[[ 20   6  -2  -2   6  -2]
 [-34 -15 -55 -36  14  22]
 [ 15  18  30  46  43  39]
 [ -4  21  18  10 -12 -35]
 [-12  -5 -13 -14 -24 -17]
 [ 31 -48  33 -10 -14  12]
 [ 14 -28   3 -15   8 -22]]
=>
[[ 31 -48  33 -10 -14  12]
 [ 20   6  -2  -2   6  -2]
 [ 15  18  30  46  43  39]
 [ 14 -28   3 -15   8 -22]
 [ -4  21  18  10 -12 -35]
 [-12  -5 -13 -14 -24 -17]
 [-34 -15 -55 -36  14  22]]

[[ -9 -48 -57 -35   1 -53  45   7]
 [ 11 -46 -34 -39 -55 -16  19 -27]
 [ 58 -58  -8 -53 -54  30 -61  55]
 [ 42 -41 -64  57 -55  44  45 -32]
 [-48 -61 -42  56 -32  57 -58  46]
 [-54  67 -48 -49  60  60 -58  49]
 [-14 -24 -59 -14 -31 -30  42 -59]
 [ 50 -55  55 -66 -35  55  57  58]
 [ 61  53  50  59  60 -55  52 -52]]
=>
[[ 61  53  50  59  60 -55  52 -52]
 [ 58 -58  -8 -53 -54  30 -61  55]
 [ 50 -55  55 -66 -35  55  57  58]
 [ 42 -41 -64  57 -55  44  45 -32]
 [ 11 -46 -34 -39 -55 -16  19 -27]
 [ -9 -48 -57 -35   1 -53  45   7]
 [-14 -24 -59 -14 -31 -30  42 -59]
 [-48 -61 -42  56 -32  57 -58  46]
 [-54  67 -48 -49  60  60 -58  49]]

[[-49  27  53]
 [ 60 -34 -64]
 [-61 -32  55]
 [ 66  15 -19]
 [-66 -29  66]]
=>
[[ 66  15 -19]
 [ 60 -34 -64]
 [-49  27  53]
 [-61 -32  55]
 [-66 -29  66]]

[[ 11  25]
 [-59 -43]
 [-58  -4]]
=>
[[ 11  25]
 [-58  -4]
 [-59 -43]]

[[ 17  48 -44 -26]
 [  3 -71  18  46]
 [ 19  56  56 -59]
 [-60 -62  13 -23]
 [-28  53  60 -52]
 [ 48 -46 -29  46]
 [-19  33 -49  -4]
 [ 61 -63  41 -64]
 [ 41 -12  16  70]
 [-47 -20  -1 -62]
 [ 54 -22 -48  55]
 [-17 -39  -3   2]]
=>
[[ 61 -63  41 -64]
 [ 54 -22 -48  55]
 [ 48 -46 -29  46]
 [ 41 -12  16  70]
 [ 19  56  56 -59]
 [ 17  48 -44 -26]
 [  3 -71  18  46]
 [-17 -39  -3   2]
 [-19  33 -49  -4]
 [-28  53  60 -52]
 [-47 -20  -1 -62]
 [-60 -62  13 -23]]

[[ 23  -5  17   4   7   9 -16 -16  -2  23  -7]
 [  3  -4 -16 -13  -1   7 -19  19  -9 -51   2]
 [  4  -9  -3 -13  -7 -12   4  -2   2 -28  -9]
 [-10  -5   5 -23   6 -10   0  -7  -2   4   1]
 [ -5 -20  -9 -12 -11  29  19 -15   0  17  -1]
 [-13  18  -7  -8 -11  -9  12 -20  10 -12   1]
 [ -4 -12   6 -14  -7   9  -5 -27  -2  21  -6]
 [-27  13 -17   2   9  18 -10  11   4  57   0]]
=>
[[ 23  -5  17   4   7   9 -16 -16  -2  23  -7]
 [  4  -9  -3 -13  -7 -12   4  -2   2 -28  -9]
 [  3  -4 -16 -13  -1   7 -19  19  -9 -51   2]
 [ -4 -12   6 -14  -7   9  -5 -27  -2  21  -6]
 [ -5 -20  -9 -12 -11  29  19 -15   0  17  -1]
 [-10  -5   5 -23   6 -10   0  -7  -2   4   1]
 [-13  18  -7  -8 -11  -9  12 -20  10 -12   1]
 [-27  13 -17   2   9  18 -10  11   4  57   0]]

[[ 31  -1  -3 -27   2   5 -27  17  39 -10   6 -33  54  19]
 [-41 -15 -20  32  -2  15 -41  -7   3  24   4 -16  30 -16]
 [-38  18  37 -35  10 -11   5  19  34  28  -8  40 -11   8]]
=>
[[ 31  -1  -3 -27   2   5 -27  17  39 -10   6 -33  54  19]
 [-38  18  37 -35  10 -11   5  19  34  28  -8  40 -11   8]
 [-41 -15 -20  32  -2  15 -41  -7   3  24   4 -16  30 -16]]
---
[[ -3   0 -37  14  42]
 [-17  14 -20   4   9]
 [ 12  37  51   7 -15]
 [-37  32 -34  15  34]]
=>
[[ -3   0]
 [-17  14]
 [ 12  37]]

[[ 20  56]
 [ 29 -33]
 [ 60 -50]
 [ -2  21]
 [-45 -58]]
=>
[[ 20  56]
 [ 29 -33]
 [ 60 -50]]

[[ 28 -62 -38]
 [-13 -52  23]
 [ 57 -63  49]
 [-57  14  29]
 [ 51  17  46]]
=>
[[ 28 -62]
 [-13 -52]
 [ 57 -63]]

[[ 24 -33 -24]
 [ 22 -37 -38]
 [-31  21  67]
 [ 17 -33 -37]]
=>
[[ 24 -33]
 [ 22 -37]
 [-31  21]]

[[-25  -8   8  -1  66]
 [-30  -8  19  16  63]
 [-32  -8  28  31  55]]
=>
[[-25  -8]
 [-30  -8]
 [-32  -8]]

[[-59  -6]
 [ 29  12]
 [ 39  27]
 [ 31  19]
 [ -1  -4]]
=>
[[-59  -6]
 [ 29  12]
 [ 39  27]]

[[ 10 -12  50  23]
 [-12   8 -13  -9]
 [ 25 -11 -34 -29]
 [-35  31 -19  36]]
=>
[[ 10 -12]
 [-12   8]
 [ 25 -11]]
